[[ -4   4]
 [  7 -82]
 [-44  70]
 [-19  37]
 [ 29 -40]]
=>
[[ -4   4]
 [  7 -82]]

[[-80 -11 -66]
 [-44  22 -17]]
=>
[[-80 -11]
 [-44  22]]

[[ 54  50  -9  21]
 [ 32  -5 -21   3]
 [ 27 -59  25  34]
 [-24  58  20  25]]
=>
[[54 50]
 [32 -5]]

[[18 39]
 [39 32]
 [ 2 77]
 [38 20]]
=>
[[18 39]
 [39 32]]

[[ 14 -26   5]
 [ -6  12  29]
 [ 66  -2 -82]
 [-51  25 -20]
 [ 50 -62 -74]]
=>
[[ 14 -26]
 [ -6  12]]

[[  6  57  59]
 [ 30  48 -20]]
=>
[[ 6 57]
 [30 48]]

[[ 16  15 -69]
 [-37 -25 -20]
 [-10  41 -78]]
=>
[[ 16  15]
 [-37 -25]]

[[ 62   6  44]
 [-20  56  36]
 [ -3  -4 -26]
 [ 55 -17  -5]]
=>
[[ 62   6]
 [-20  56]]

[[-58  24]
 [ 47   1]
 [ 27 -12]]
=>
[[-58  24]
 [ 47   1]]
---
[[ 30  17 -25]
 [ 82  43 -28]
 [ 21  31 -30]]
=>
[[ 17 -25]
 [ 43 -28]]

[[-31 -51 -14   9 -44]
 [ 18 -59  35  40   5]
 [ 67  45  -4 -47 -15]
 [ 43 -56  10  -6  38]]
=>
[[-51 -14]
 [-59  35]]

[[ 73  71 -36 -33]
 [-16 -43  -6 -58]]
=>
[[ 71 -36]
 [-43  -6]]

[[ 25  12 -38  81]
 [ 63  47 -57  13]]
=>
[[ 12 -38]
 [ 47 -57]]

[[ 30 -65  56  61]
 [-64  27  17  34]
 [ 22  58  15 -54]
 [ 68  62  50 -10]
 [ 31 -20  -9 -63]]
=>
[[-65  56]
 [ 27  17]]

[[-16  13 -22 -19 -27]
 [ -2 -13 -23 -20 -17]
 [ -1 -10  36  37   2]
 [-36 -58  24  28 -28]]
=>
[[ 13 -22]
 [-13 -23]]

[[ 38 -36 -15 -13  69]
 [ 45 -52 -29   4 -16]]
=>
[[-36 -15]
 [-52 -29]]

[[ -3 -23  81 -13]
 [ -3 -21  81 -20]]
=>
[[-23  81]
 [-21  81]]
---
[[ 44  64]
 [ -2 -17]
 [ 33  72]]
=>
[ 44 -17]

[[ 13   8 -38  58]
 [-41 -49  65  37]]
=>
[ 13 -49]

[[ -2  -9 -50  15]
 [-43 -63  23 -34]]
=>
[ -2 -63]

[[ -5 -46 -40 -81  23]
 [ -6  -3 -54 -37 -74]
 [-26  63 -62  37 -17]
 [ -3 -44 -39 -79  26]
 [  7   2  57  40  82]]
=>
[ -5  -3 -62 -79  82]

[[ 62  -6  38  16   1]
 [ 17  61  82   7  11]
 [-40 -18 -22  56   3]]
=>
[ 62  61 -22]

[[-18 -41  19  53]
 [ 32 -63  45 -28]
 [ 41 -17  56  51]]
=>
[-18 -63  56]
---
[[ -9   2  33 -29  -3]
 [-11   0  32  14 -13]
 [-18 -14  17 -61   8]
 [ 28  23 -12  26 -32]]
=>
[[ -9   2]
 [-11   0]]

[[-22  32 -44]
 [ 61 -53  16]]
=>
[[-22  32]
 [ 61 -53]]

[[-70  13 -11  26  23]
 [-43   3 -13   5  22]
 [ 81 -28  -4 -57  -8]
 [ -7 -66 -81  12 -29]
 [ 44   4  13 -22 -27]]
=>
[[-70  13]
 [-43   3]]

[[-27   6  32]
 [ -3 -71  -4]
 [  5  -1  14]
 [ 17 -10   4]
 [ 14  30  -2]]
=>
[[-27   6]
 [ -3 -71]]

[[-20 -20  22 -13]
 [ 25  25  -6 -24]
 [-46 -46 -35 -10]
 [ 14  14  18  17]
 [ 55  55 -20 -77]]
=>
[[-20 -20]
 [ 25  25]]

[[-27  62   6]
 [  7 -12  82]]
=>
[[-27  62]
 [  7 -12]]

[[-59  61  -4 -24]
 [-41  46   2 -11]]
=>
[[-59  61]
 [-41  46]]
---
[[  8 -17  36  37 -26 -19 -32  24  46  46 -18 -42   3]
 [ 14  25 -26  -5 -11 -21 -24 -30  34 -53  30  45 -13]
 [ -7   5 -43 -54   6  -8  27  26 -46  59  40  55 -79]
 [-42  13 -23  40 -25 -11 -38  18 -14 -53  27  15  67]]
=>
[[-42  -7  14   8]
 [ 13   5  25 -17]
 [-23 -43 -26  36]
 [ 40 -54  -5  37]
 [-25   6 -11 -26]
 [-11  -8 -21 -19]
 [-38  27 -24 -32]
 [ 18  26 -30  24]
 [-14 -46  34  46]
 [-53  59 -53  46]
 [ 27  40  30 -18]
 [ 15  55  45 -42]
 [ 67 -79 -13   3]]

[[-21  28 -43   0 -25  -9 -31 -19  -9 -72  54  62  23  -7]
 [  3  11 -41  10  28  -3  29  16   8  15   1   5 -14   2]]
=>
[[  3 -21]
 [ 11  28]
 [-41 -43]
 [ 10   0]
 [ 28 -25]
 [ -3  -9]
 [ 29 -31]
 [ 16 -19]
 [  8  -9]
 [ 15 -72]
 [  1  54]
 [  5  62]
 [-14  23]
 [  2  -7]]

[[ 25  67  66 -64]
 [  7   0   7 -58]
 [  6   0   8 -56]
 [  8   1  17 -59]
 [  3  -3  58 -70]
 [  2  64  65 -63]
 [  1  -2  60 -70]
 [  6   2   6 -59]
 [  6   1   8 -58]]
=>
[[  6   6   1   2   3   8   6   7  25]
 [  1   2  -2  64  -3   1   0   0  67]
 [  8   6  60  65  58  17   8   7  66]
 [-58 -59 -70 -63 -70 -59 -56 -58 -64]]

[[ 30 -40  17 -35   0 -14   0]
 [ 23 -37 -48 -18   8   8   0]
 [ 15 -39  -6 -13  23 -11   0]
 [ 47 -59  11 -58   0 -19   0]
 [ 17 -22  11 -22  15 -17   8]
 [ 17 -20  -9  -7   0 -15   8]
 [ 16 -38 -11   9  23  -3   8]
 [ 34 -32 -12 -20   8 -17   8]
 [ 58 -49  21 -47   8 -16   0]
 [ 19 -78  35 -64   0 -31   0]
 [  0 -49   8 -31  30 -14   0]
 [ 35 -18   6 -18   8 -21   0]]
=>
[[ 35   0  19  58  34  16  17  17  47  15  23  30]
 [-18 -49 -78 -49 -32 -38 -20 -22 -59 -39 -37 -40]
 [  6   8  35  21 -12 -11  -9  11  11  -6 -48  17]
 [-18 -31 -64 -47 -20   9  -7 -22 -58 -13 -18 -35]
 [  8  30   0   8   8  23   0  15   0  23   8   0]
 [-21 -14 -31 -16 -17  -3 -15 -17 -19 -11   8 -14]
 [  0   0   0   0   8   8   8   8   0   0   0   0]]

[[  5  17   9   2  35  24  13 -10 -18]
 [  1 -56  51 -17 -60  59 -13  30 -19]]
=>
[[  1   5]
 [-56  17]
 [ 51   9]
 [-17   2]
 [-60  35]
 [ 59  24]
 [-13  13]
 [ 30 -10]
 [-19 -18]]

[[ 50  36 -17 -12  17  -9  22 -10]
 [  2   7 -20  -7  15  -5 -24 -12]
 [ 16  22  27 -37  -7 -16  -5  21]
 [  1  23  13 -32   1 -14 -22  19]
 [  3  -8 -32   5  16  17 -18 -20]
 [-25 -10  10 -17  -3  12 -30  11]
 [ 42  17 -40 -14  25   8 -16 -20]
 [ -8  24  37 -37  -8 -27 -16  30]
 [ 76  60  61 -77  -3 -13  37  51]
 [ 31  -5 -16  16  21  21  45 -36]
 [ 35  14 -23  -4  24 -17   2 -29]]
=>
[[ 35  31  76  -8  42 -25   3   1  16   2  50]
 [ 14  -5  60  24  17 -10  -8  23  22   7  36]
 [-23 -16  61  37 -40  10 -32  13  27 -20 -17]
 [ -4  16 -77 -37 -14 -17   5 -32 -37  -7 -12]
 [ 24  21  -3  -8  25  -3  16   1  -7  15  17]
 [-17  21 -13 -27   8  12  17 -14 -16  -5  -9]
 [  2  45  37 -16 -16 -30 -18 -22  -5 -24  22]
 [-29 -36  51  30 -20  11 -20  19  21 -12 -10]]

[[ 31  20 -29]
 [-13  50  44]
 [  5  55  54]
 [-29 -74  -4]
 [ 37  30  49]
 [  8 -68 -33]
 [-24  48  25]
 [-65 -17  46]
 [-67  -2  23]
 [  3  60  13]
 [ -8  60   5]
 [  6 -51 -35]]
=>
[[  6  -8   3 -67 -65 -24   8  37 -29   5 -13  31]
 [-51  60  60  -2 -17  48 -68  30 -74  55  50  20]
 [-35   5  13  23  46  25 -33  49  -4  54  44 -29]]

[[-62 -64 -66  65  60  61  63  66 -21]
 [ 63 -65 -65 -63  56 -58  44  69 -66]
 [-65 -71 -70 -68  66 -34  59  59  67]
 [ 69 -72  67 -70  69  58  62  71  70]
 [-69 -74 -64 -63  64  75  71  42  63]
 [ 48  70  71 -79 -68  64 -67  73  73]
 [-59 -63 -60 -67  70  67  68  58  70]
 [-69 -70  62 -67 -49  61  62  65  72]]
=>
[[-69 -59  48 -69  69 -65  63 -62]
 [-70 -63  70 -74 -72 -71 -65 -64]
 [ 62 -60  71 -64  67 -70 -65 -66]
 [-67 -67 -79 -63 -70 -68 -63  65]
 [-49  70 -68  64  69  66  56  60]
 [ 61  67  64  75  58 -34 -58  61]
 [ 62  68 -67  71  62  59  44  63]
 [ 65  58  73  42  71  59  69  66]
 [ 72  70  73  63  70  67 -66 -21]]

[[ 37  40  20  41 -57 -68 -56 -66 -57]
 [-25 -16  -4 -34  16  28  16  43  32]
 [ 15  23  20  22 -17 -26 -17 -35 -35]
 [ 26   4  -5   5  -9 -15  -5 -22 -19]
 [-24 -37 -11 -20  51  69  62  51  41]
 [-30  -9 -17 -43  22   9  -4  26  28]
 [ 27  20  17  36 -29 -37 -26 -45 -33]]
=>
[[ 27 -30 -24  26  15 -25  37]
 [ 20  -9 -37   4  23 -16  40]
 [ 17 -17 -11  -5  20  -4  20]
 [ 36 -43 -20   5  22 -34  41]
 [-29  22  51  -9 -17  16 -57]
 [-37   9  69 -15 -26  28 -68]
 [-26  -4  62  -5 -17  16 -56]
 [-45  26  51 -22 -35  43 -66]
 [-33  28  41 -19 -35  32 -57]]
